Below is a small trained network, with its code and all its weights. Each question gives an input and a target symbol and asks what happens when units are switched off, that is, made to give their printed mean instead of their output.

import numpy as np


def w(rows, s, z=0):
    codes = np.array(rows[::2]) - 128.0
    scale = np.full(codes.shape[1], s)
    scale[-1] = z or s
    return codes * scale


def norm(h):
    return h / np.sqrt((h * h).mean(-1, keepdims=True) + 1e-5)


def f(y):
    return np.maximum(y, 0)


def softmax(a):
    e = np.exp(a - a.max(-1, keepdims=True))
    return e / e.sum(-1, keepdims=True)


def log_softmax(a):
    a = a - a.max(-1, keepdims=True)
    return a - np.log(np.exp(a).sum(-1, keepdims=True))


def net(x, mask):
    ids = ['ΓΛΦΩαβδεζηθμτ'.index(c) for c in x.split()]
    T = len(ids)
    res = E[ids] + P[:T]
    r = norm(res)
    for j in range(2):
        rows = slice(3 * j, 3 * j + 3)
        q, k, v = (r @ M[0][rows].T for M in (Q, K, V))
        z = softmax(np.where(np.tri(T) > 0, q @ k.T / 3**0.5, -1e9)) @ v
        o = O[0][rows]
        res = res + np.where(mask[j], z, o[:, -1]) @ o[:, :-1]
    y = f(norm(res) @ A[0][:, :-1].T + A[0][:, -1])
    res = res + np.where(mask[2:14], y, B[0][:, -1]) @ B[0][:, :-1]
    return log_softmax(norm(res)[-1] @ U[:, :-1].T + U[:, -1])


Q, K, V, O, A, B = {}, {}, {}, {}, {}, {}
E = w([
[113,183,120,173],'Γ',
[125,125,86,84],'Λ',
[128,105,38,158],'Φ',
[201,133,100,168],'Ω',
[135,131,169,114],'α',
[180,130,176,81],'β',
[109,152,139,248],'δ',
[195,196,225,196],'ε',
[108,185,187,87],'ζ',
[182,79,142,119],'η',
[147,132,74,200],'θ',
[91,103,147,112],'μ',
[143,109,137,93],'τ',
],0.016)
P = w([
[211,166,60,238],'0',
[200,158,59,255],'1',
[195,144,65,208],'2',
[194,146,80,170],'3',
[199,120,85,134],'4',
[174,121,84,110],'5',
],0.0022)
Q[0] = w([
[154,111,250,44],'H1',
[140,156,86,119],'H1',
[134,154,104,103],'H1',
[137,64,157,175],'H2',
[185,108,95,142],'H2',
[78,137,184,105],'H2',
],0.013)
K[0] = w([
[1,44,206,75],'H1',
[143,213,67,24],'H1',
[120,192,124,30],'H1',
[145,98,205,199],'H2',
[56,51,132,127],'H2',
[247,227,156,168],'H2',
],0.0075)
V[0] = w([
[59,3,244,96],'H1',
[60,111,64,176],'H1',
[167,179,101,150],'H1',
[116,194,45,161],'H2',
[26,65,92,164],'H2',
[146,238,6,148],'H2',
],0.0049)
O[0] = w([
[101,235,82,158,17],'H1',
[180,244,76,44,89],'H1',
[44,132,174,58,169],'H1',
[180,158,102,126,184],'H2',
[3,193,172,153,40],'H2',
[173,72,141,166,252],'H2',
],0.0037,0.0022)
A[0] = w([
[39,128,116,153,211],'N1',
[211,195,142,192,137],'N2',
[249,225,146,91,134],'N3',
[18,117,94,127,149],'N4',
[132,134,175,57,177],'N5',
[111,175,22,160,98],'N6',
[81,70,237,89,187],'N7',
[4,68,125,152,192],'N8',
[135,76,93,73,173],'N9',
[106,167,200,122,115],'N10',
[25,169,157,127,163],'N11',
[135,254,63,73,255],'N12',
],0.0081,0.003)
B[0] = w([
[80,207,92,41,156],'N1',
[127,157,114,55,220],'N2',
[66,158,139,85,237],'N3',
[195,254,152,88,151],'N4',
[127,102,148,173,197],'N5',
[118,164,157,146,199],'N6',
[147,147,96,193,196],'N7',
[104,219,107,81,149],'N8',
[63,110,134,126,218],'N9',
[140,79,111,174,176],'N10',
[60,69,146,109,165],'N11',
[82,105,155,67,254],'N12',
],0.0075,0.0056)
U = w([
[97,240,130,20,137],'Γ',
[65,38,79,2,140],'Λ',
[95,134,7,125,122],'Φ',
[236,141,90,29,115],'Ω',
[139,107,156,208,254],'α',
[198,106,219,46,75],'β',
[66,188,107,172,112],'δ',
[173,171,185,95,111],'ε',
[7,100,230,150,82],'ζ',
[170,59,141,91,138],'η',
[150,144,61,137,156],'θ',
[100,145,123,92,65],'μ',
[101,47,135,135,129],'τ',
],0.0099,0.0035)

Each question gives the input, a string of symbols that net reads in full, and the target symbol t.
The units are the heads (3 rows each of Q, K, V and O) and the neurons (one row each of A and B). Each row of codes is followed by its name. A weight is (code - 128) times the scale printed after its matrix; where a second scale follows, it is the last column's (O, A, B and U).
mask holds one flag per unit, heads first, then neurons. A switched-off unit (its flag False) gives its mean, the last column of its rows in O or B, instead of its output. The means were averaged over made-up inputs and are rounded, as every weight is.
A unit's drop is (log p(t) with every unit on - log p(t) with that unit switched off) / (log p(t) with every unit on - log p(t) with every unit switched off).
The circuit of an input: a set's keep is (log p(t) with only the set's units on - log p(t) with every unit switched off) / (log p(t) with every unit on - log p(t) with every unit switched off). Starting from the 12 units with the biggest drops (on a tie, the unit counted first), units are removed one at a time, each time the one whose removal leaves the highest keep (on an exact tie, the one counted first), for as long as the keep stays at least 0.8.
units of the circuit, in order: the units of the circuit, biggest drop first
unit that matters most: the unit with the biggest drop
top k neurons: the k neurons with the biggest drops, biggest first
heads that matter: for each layer, one digit per head in row order, 1 if its drop is at least 0.15 and else 0, layers parted by /
drop when u is switched off: that unit's drop, to one decimal
input μ Λ ζ Φ, target Γ: units of the circuit, in order -> (H2; N4)
input α ζ Λ μ ε, target Γ: units of the circuit, in order -> (N2; N3)
input ζ Γ μ Λ δ Ω, target Γ: units of the circuit, in order -> (H2)
input ζ α μ, target Γ: heads that matter -> 00
input μ Φ Ω, target Γ: heads that matter -> 01
input μ Λ Φ α Ω η, target Γ: units of the circuit, in order -> (H1; H2)
input μ Λ Λ α β, target Γ: heads that matter -> 10
input ε θ ζ, target ζ: heads that matter -> 10
input μ β Λ, target Γ: top 2 neurons -> (N4; N8)
input Γ Φ Φ α, target α: top 2 neurons -> (N7; N12)
input τ Λ Λ μ Γ δ, target Γ: top 3 neurons -> (N1; N8; N2)
input μ Λ δ θ, target Γ: drop when H2 is switched off -> 0.8
input η μ α Λ Ω δ, target Γ: drop when N8 is switched off -> 0.3
input μ Λ τ, target Γ: unit that matters most -> H1
input ζ Φ θ μ ε η, target Γ: drop when N3 is switched off -> 0.1
input Φ Λ μ θ, target Γ: drop when H2 is switched off -> 0.7
